Below are the code and all the weights of a small trained network. Each question names an input and a target symbol and asks about switching units off, where a switched-off unit gives its printed mean instead of its output.

import numpy as np


def w(rows, s, z=0):
    codes = np.array(rows[::2]) - 128.0
    scale = np.full(codes.shape[1], s)
    scale[-1] = z or s
    return codes * scale


def f(y):
    return np.maximum(y, 0)


def softmax(a):
    e = np.exp(a - a.max(-1, keepdims=True))
    return e / e.sum(-1, keepdims=True)


def log_softmax(a):
    a = a - a.max(-1, keepdims=True)
    return a - np.log(np.exp(a).sum(-1, keepdims=True))


def net(x, mask):
    ids = ['ΓΘΛΞΠΩαβδεζημστφ'.index(c) for c in x.split()]
    T = len(ids)
    res = E[ids] + P[:T]
    u = 0
    for l in range(2):
        q, k, v = (res @ M[l].T for M in (Q, K, V))
        z = softmax(np.where(np.tri(T) > 0, q @ k.T / 4**0.5, -1e9)) @ v
        res = res + np.where(mask[u], z, O[l][:, -1]) @ O[l][:, :-1]
        u += 1
        y = f(res @ A[l][:, :-1].T + A[l][:, -1])
        res = res + np.where(mask[u : u + 4], y, B[l][:, -1]) @ B[l][:, :-1]
        u += 4
    return log_softmax(res[-1] @ U[:, :-1].T + U[:, -1])


Q, K, V, O, A, B = {}, {}, {}, {}, {}, {}
E = w([
[88,180,94,144],'Γ',
[113,139,119,143],'Θ',
[16,114,68,138],'Λ',
[122,138,120,129],'Ξ',
[126,83,146,130],'Π',
[175,185,127,174],'Ω',
[107,249,42,106],'α',
[56,105,99,65],'β',
[136,165,167,240],'δ',
[110,122,109,126],'ε',
[137,87,158,166],'ζ',
[130,97,250,99],'η',
[229,183,162,74],'μ',
[232,151,98,150],'σ',
[184,57,163,144],'τ',
[161,51,58,113],'φ',
],0.017)
P = w([
[104,185,116,133],'0',
[151,174,184,68],'1',
[86,88,130,156],'2',
[154,83,69,244],'3',
[153,165,187,30],'4',
[81,66,124,129],'5',
[181,81,100,250],'6',
[148,153,186,9],'7',
[78,46,122,112],'8',
[189,75,116,248],'9',
[141,146,183,2],'10',
[83,24,115,80],'11',
[197,77,125,250],'12',
[135,174,195,24],'13',
],0.0076)
Q[0] = w([
[27,115,80,108],'L0H0',
[255,201,78,116],'L0H0',
[95,28,62,164],'L0H0',
[87,98,83,172],'L0H0',
],0.01)
K[0] = w([
[88,125,71,92],'L0H0',
[192,211,129,254],'L0H0',
[131,74,92,101],'L0H0',
[146,58,62,143],'L0H0',
],0.013)
V[0] = w([
[139,97,94,87],'L0H0',
[214,254,163,250],'L0H0',
[43,146,154,110],'L0H0',
[107,93,203,187],'L0H0',
],0.0091)
O[0] = w([
[58,160,97,182,96],'L0H0',
[2,48,142,106,255],'L0H0',
[153,176,123,72,78],'L0H0',
[157,166,124,145,188],'L0H0',
],0.0088,0.004)
A[0] = w([
[98,140,17,193,176],'L0N0',
[169,38,122,164,1],'L0N1',
[170,63,1,182,189],'L0N2',
[165,148,203,141,171],'L0N3',
],0.0084,0.0021)
B[0] = w([
[182,134,254,142,226],'L0N0',
[166,167,157,115,192],'L0N1',
[98,108,148,84,255],'L0N2',
[94,210,61,113,169],'L0N3',
],0.0093,0.0062)
Q[1] = w([
[174,6,159,92],'L1H0',
[46,184,1,56],'L1H0',
[222,79,142,132],'L1H0',
[20,173,103,137],'L1H0',
],0.0058)
K[1] = w([
[155,29,233,80],'L1H0',
[4,228,164,141],'L1H0',
[243,162,78,151],'L1H0',
[46,152,240,102],'L1H0',
],0.005)
V[1] = w([
[57,232,108,149],'L1H0',
[65,183,158,254],'L1H0',
[44,95,40,8],'L1H0',
[39,131,199,162],'L1H0',
],0.0064)
O[1] = w([
[82,105,29,90,29],'L1H0',
[81,153,36,205,139],'L1H0',
[239,142,133,2,15],'L1H0',
[147,162,68,209,253],'L1H0',
],0.0067,0.0035)
A[1] = w([
[99,71,140,179,253],'L1N0',
[138,188,121,154,115],'L1N1',
[64,153,79,101,23],'L1N2',
[52,99,157,254,54],'L1N3',
],0.0069,0.0027)
B[1] = w([
[152,98,90,153,224],'L1N0',
[180,112,143,161,149],'L1N1',
[1,184,127,34,139],'L1N2',
[156,97,79,67,254],'L1N3',
],0.0087,0.0092)
U = w([
[123,143,94,119,26],'Γ',
[108,153,90,72,2],'Θ',
[142,200,134,121,139],'Λ',
[149,85,116,117,2],'Ξ',
[114,105,134,106,136],'Π',
[108,79,31,162,224],'Ω',
[52,189,122,133,134],'α',
[230,146,7,74,100],'β',
[201,156,1,244,229],'δ',
[104,114,117,127,34],'ε',
[100,141,116,130,148],'ζ',
[97,137,174,75,17],'η',
[178,67,102,50,174],'μ',
[119,121,124,117,167],'σ',
[154,140,105,110,97],'τ',
[153,117,251,167,100],'φ',
],0.0078,0.0029)

Each question gives the input, a string of symbols that net reads in full, and the target symbol t.
The units are the heads (4 rows each of Q, K, V and O) and the neurons (one row each of A and B). Each row of codes is followed by its name. A weight is (code - 128) times the scale printed after its matrix; where a second scale follows, it is the last column's (O, A, B and U).
mask holds one flag per unit, layer by layer, with each layer's heads first. A switched-off unit (its flag False) gives its mean, the last column of its rows in O or B, instead of its output. The means were averaged over made-up inputs and are rounded, as every weight is.
A unit's drop is (log p(t) with every unit on - log p(t) with that unit switched off) / (log p(t) with every unit on - log p(t) with every unit switched off).
The circuit of an input: a set's keep is (log p(t) with only the set's units on - log p(t) with every unit switched off) / (log p(t) with every unit on - log p(t) with every unit switched off). Starting from all 10 units, units are removed one at a time, each time the one whose removal leaves the highest keep (on an exact tie, the one counted first), for as long as the keep stays at least 0.8.
units of the circuit, in order: the units of the circuit, biggest drop first
most important unit: the unit with the biggest drop
k most important neurons: the k neurons with the biggest drops, biggest first
top k neurons in layer l: the k neurons of layer l with the biggest drops, biggest first
input Π μ τ δ ζ Λ μ η β δ Γ Γ, target δ: units of the circuit, in order	[L0H0]
input φ σ ζ δ φ Γ β δ Ω, target Ω: units of the circuit, in order	[L0H0; L0N0; L1H0]
input φ Ξ Γ τ Γ δ φ δ Ξ δ Ξ φ Π, target φ: units of the circuit, in order	[L1H0; L0N1]
input φ σ Θ η δ Γ Π δ Γ, target δ: units of the circuit, in order	[L0H0; L1H0]
input ζ δ Θ, target δ: units of the circuit, in order	[L1H0; L0N2]
input δ δ Θ φ δ φ β, target φ: 3 most important neurons	[L0N0; L0N2; L0N3]
input δ ε Θ δ Ξ σ Γ Λ, target δ: units of the circuit, in order	[L0H0; L0N2]
input φ Ω δ Ξ Λ, target δ: units of the circuit, in order	[L0H0; L1H0]
input Π δ δ ζ φ μ σ, target φ: 3 most important neurons	[L1N3; L0N1; L0N3]
input δ φ Θ δ, target φ: 2 most important neurons	[L0N0; L0N3]
input ζ β μ σ Γ δ Ω φ α φ φ φ Γ, target φ: 3 most important neurons	[L0N0; L0N2; L0N3]
input δ φ φ ε ζ β δ δ δ ζ φ φ Θ, target φ: top 2 neurons in layer 0	[L0N0; L0N2]
input τ Ω δ Γ Θ Γ δ δ ζ δ β Π, target β: 2 most important neurons	[L0N0; L0N3]
input Θ ζ δ Γ δ Ω δ η η η δ Π, target δ: most important unit	L0H0
input φ φ Ξ, target φ: 2 most important neurons	[L0N2; L0N0]
input δ Λ φ δ τ δ φ β μ μ ζ φ Λ, target φ: 2 most important neurons	[L0N0; L0N2]
input Ξ φ δ δ Γ φ ζ, target φ: units of the circuit, in order	[L1H0; L0N0; L0H0]
input ζ δ ζ σ δ ζ, target δ: units of the circuit, in order	[L0H0; L1H0; L0N0]
input δ Ω Θ μ δ Λ Ω δ δ η δ Θ, target δ: units of the circuit, in order	[L0H0; L1N3]
input β ε δ Θ δ ζ, target δ: units of the circuit, in order	[L0H0]
input Ξ φ δ Θ, target φ: 2 most important neurons	[L0N0; L0N3]
input α φ ε, target φ: 2 most important neurons	[L0N0; L1N3]
